Here is a tiny trained network, its code and every weight. The questions are about switching its units off for an input and a class, where a switched-off unit gives its printed mean instead of its output.

import numpy as np


def w(rows, s, z=0):
    codes = np.array(rows[::2]) - 128.0
    scale = np.full(codes.shape[1], s)
    scale[-1] = z or s
    return codes * scale


def f(y):
    return y / 2 * (1 + np.tanh(0.7978845608 * (y + 0.044715 * y**3)))


def log_softmax(a):
    a = a - a.max(-1, keepdims=True)
    return a - np.log(np.exp(a).sum(-1, keepdims=True))


def net(x, mask):
    res = np.array(x, float).reshape(1, 4) / 4 @ E
    y = f(res @ A[0][:, :-1].T + A[0][:, -1])
    res = res + np.where(mask, y, B[0][:, -1]) @ B[0][:, :-1]
    return log_softmax(res[-1] @ U[:, :-1].T + U[:, -1])


A, B = {}, {}
E = w([
[122,103,144,167,126,156,100,127,127,155,126,112],'x0',
[109,178,107,187,130,49,136,57,78,103,124,44],'x1',
[175,172,151,153,111,87,152,81,92,252,144,185],'x2',
[92,108,105,108,26,51,80,125,82,166,159,107],'x3',
],0.018)
A[0] = w([
[169,190,116,166,160,108,177,54,60,146,120,19,95],'neuron 0',
[87,119,113,91,49,63,87,61,42,131,197,23,3],'neuron 1',
[75,185,93,217,140,127,123,131,108,5,93,26,188],'neuron 2',
[132,60,61,92,39,78,42,163,109,148,189,164,98],'neuron 3',
[239,151,141,145,132,98,163,107,88,255,128,190,160],'neuron 4',
[57,96,98,70,89,94,61,178,169,120,150,90,164],'neuron 5',
[119,118,160,86,42,93,91,148,83,185,137,179,70],'neuron 6',
],0.0086,0.0062)
B[0] = w([
[151,78,112,191,253,35,138,161,134,128,91,161,217],'neuron 0',
[206,68,164,82,46,186,159,159,153,84,229,226,237],'neuron 1',
[76,206,164,111,73,134,56,113,122,88,106,117,250],'neuron 2',
[40,177,95,64,127,106,117,127,85,172,98,61,230],'neuron 3',
[171,139,184,177,160,115,163,89,76,130,141,174,253],'neuron 4',
[106,117,86,86,164,189,190,180,86,145,106,56,216],'neuron 5',
[99,181,187,124,137,91,94,63,35,104,122,132,208],'neuron 6',
],0.012,0.019)
U = w([
[180,46,155,36,92,238,70,183,208,49,143,148,253],'0',
[88,208,177,140,103,53,51,24,75,106,110,79,109],'1',
[211,83,200,131,113,162,203,119,141,197,205,211,136],'2',
[163,79,74,247,187,1,169,123,162,179,92,117,52],'3',
[88,104,1,85,108,143,121,138,114,200,91,20,52],'4',
],0.0091,0.0057)

Each question gives the input, the list of numbers given to net, and the class t.
The units are the neurons (one row each of A and B). Each row of codes is followed by its name. A weight is (code - 128) times the scale printed after its matrix; where a second scale follows, it is the last column's (A, B and U).
mask holds one flag per neuron, in row order. A switched-off neuron (its flag False) gives its mean, the last column of its row in B, instead of its output. The means were averaged over made-up inputs and are rounded, as every weight is.
A unit's drop is (log p(t) with every unit on - log p(t) with that unit switched off) / (log p(t) with every unit on - log p(t) with every unit switched off).
The circuit of an input: a set's keep is (log p(t) with only the set's units on - log p(t) with every unit switched off) / (log p(t) with every unit on - log p(t) with every unit switched off). Starting from all 7 units, units are removed one at a time, each time the one whose removal leaves the highest keep (on an exact tie, the one counted first), for as long as the keep stays at least 0.8.
units of the circuit, in order: the units of the circuit, biggest drop first
top k neurons: the k neurons with the biggest drops, biggest first
drop of u: that unit's drop, to one decimal
input [1,8,-4,3], class 0: units of the circuit, in order : (neuron 1)
input [-8,3,4,1], class 2: top 2 neurons : (neuron 1; neuron 3)
input [-6,5,-3,1], class 0: top 3 neurons : (neuron 1; neuron 6; neuron 3)
input [1,-3,-6,1], class 4: units of the circuit, in order : (neuron 1; neuron 5)
input [2,-1,-5,8], class 4: top 2 neurons : (neuron 3; neuron 5)
input [-4,8,1,-2], class 3: top 2 neurons : (neuron 0; neuron 6)
input [-5,8,-4,1], class 0: top 4 neurons : (neuron 1; neuron 6; neuron 3; neuron 4)
input [4,2,1,-8], class 3: top 2 neurons : (neuron 1; neuron 6)
input [4,1,3,8], class 2: top 2 neurons : (neuron 1; neuron 2)
input [-7,1,2,5], class 2: top 2 neurons : (neuron 1; neuron 2)
input [1,7,-6,1], class 0: top 3 neurons : (neuron 1; neuron 6; neuron 3)
input [-3,1,8,2], class 2: top 2 neurons : (neuron 2; neuron 4)
input [1,-3,0,-3], class 0: top 3 neurons : (neuron 4; neuron 0; neuron 6)
input [-7,7,3,7], class 2: units of the circuit, in order : (neuron 1)
input [6,8,8,2], class 2: drop of neuron 1 : 1.7
input [-1,7,-7,5], class 0: drop of neuron 1 : 1.2
input [1,-6,6,6], class 1: drop of neuron 6 : 0.0
input [6,6,3,-1], class 3: drop of neuron 0 : 0.8
